Below are the code and all the weights of a small trained network. Each question names an input and a class and asks about switching units off, where a switched-off unit gives its printed mean instead of its output.

import numpy as np


def w(rows, s, z=0):
    codes = np.array(rows[::2]) - 128.0
    scale = np.full(codes.shape[1], s)
    scale[-1] = z or s
    return codes * scale


def f(y):
    return np.maximum(y, 0)


def log_softmax(a):
    a = a - a.max(-1, keepdims=True)
    return a - np.log(np.exp(a).sum(-1, keepdims=True))


def net(x, mask):
    res = np.array(x, float).reshape(1, 4) / 4 @ E
    y = f(res @ A[0][:, :-1].T + A[0][:, -1])
    res = res + np.where(mask, y, B[0][:, -1]) @ B[0][:, :-1]
    return log_softmax(res[-1] @ U[:, :-1].T + U[:, -1])


A, B = {}, {}
E = w([
[145,174,69,73,68],'x0',
[205,55,126,95,61],'x1',
[126,63,87,192,156],'x2',
[206,147,246,151,138],'x3',
],0.013)
A[0] = w([
[133,48,70,163,114,225],'neuron 1',
[116,76,73,145,57,73],'neuron 2',
[145,119,140,51,127,134],'neuron 3',
[72,210,91,71,55,115],'neuron 4',
[143,200,174,120,142,113],'neuron 5',
[77,212,197,66,166,178],'neuron 6',
[55,95,200,149,195,204],'neuron 7',
[97,140,97,80,81,85],'neuron 8',
[251,85,153,102,87,255],'neuron 9',
[34,125,16,105,167,156],'neuron 10',
[130,90,214,187,162,202],'neuron 11',
],0.011,0.0032)
B[0] = w([
[143,30,202,162,126,206],'neuron 1',
[141,156,169,107,92,186],'neuron 2',
[91,155,111,96,102,164],'neuron 3',
[128,183,92,102,169,211],'neuron 4',
[140,169,182,94,80,181],'neuron 5',
[157,168,130,128,99,213],'neuron 6',
[103,162,85,250,150,214],'neuron 7',
[140,194,126,125,200,173],'neuron 8',
[114,106,91,147,93,236],'neuron 9',
[112,82,176,85,176,254],'neuron 10',
[144,162,130,178,150,213],'neuron 11',
],0.011,0.015)
U = w([
[118,185,243,86,82,169],'0',
[193,32,137,209,111,203],'1',
[95,111,82,68,50,182],'2',
[116,154,147,244,174,172],'3',
[94,114,249,67,175,46],'4',
[134,157,56,79,177,147],'5',
[50,37,90,147,175,3],'6',
],0.011,0.0025)

Each question gives the input, the list of numbers given to net, and the class t.
The units are the neurons (one row each of A and B). Each row of codes is followed by its name. A weight is (code - 128) times the scale printed after its matrix; where a second scale follows, it is the last column's (A, B and U).
mask holds one flag per neuron, in row order. A switched-off neuron (its flag False) gives its mean, the last column of its row in B, instead of its output. The means were averaged over made-up inputs and are rounded, as every weight is.
A unit's drop is (log p(t) with every unit on - log p(t) with that unit switched off) / (log p(t) with every unit on - log p(t) with every unit switched off).
The circuit of an input: a set's keep is (log p(t) with only the set's units on - log p(t) with every unit switched off) / (log p(t) with every unit on - log p(t) with every unit switched off). Starting from all 11 units, units are removed one at a time, each time the one whose removal leaves the highest keep (on an exact tie, the one counted first), for as long as the keep stays at least 0.8.
units of the circuit, in order: the units of the circuit, biggest drop first
top k neurons: the k neurons with the biggest drops, biggest first
drop of u: that unit's drop, to one decimal
input [6,6,1,-7], class 4: units of the circuit, in order	(neuron 1; neuron 10; neuron 8)
input [4,-1,2,1], class 5: units of the circuit, in order	(neuron 1; neuron 7; neuron 5)
input [5,-3,8,4], class 1: units of the circuit, in order	(neuron 7; neuron 4)
input [-7,8,-5,3], class 1: units of the circuit, in order	(neuron 9)
input [8,-3,-4,0], class 5: top 2 neurons	(neuron 4; neuron 1)
input [-1,2,0,4], class 1: units of the circuit, in order	(neuron 4; neuron 9)
input [-3,4,-1,-5], class 4: units of the circuit, in order	(neuron 7; neuron 9)
input [7,4,8,-6], class 4: top 2 neurons	(neuron 10; neuron 2)
input [-5,3,0,-4], class 1: units of the circuit, in order	(neuron 1; neuron 4)
input [1,6,-8,-6], class 5: top 2 neurons	(neuron 8; neuron 4)
input [3,0,8,-1], class 1: top 2 neurons	(neuron 1; neuron 4)
input [4,4,-2,-6], class 5: top 3 neurons	(neuron 4; neuron 8; neuron 5)
input [1,-2,5,-3], class 6: top 2 neurons	(neuron 5; neuron 6)
input [0,1,5,-3], class 1: units of the circuit, in order	(neuron 1)
input [4,-2,-4,0], class 5: top 3 neurons	(neuron 4; neuron 1; neuron 2)
input [-1,-8,-7,-6], class 5: drop of neuron 4	1.3
input [3,4,-2,1], class 2: drop of neuron 3	0.0
input [5,1,-6,-6], class 5: drop of neuron 4	0.2
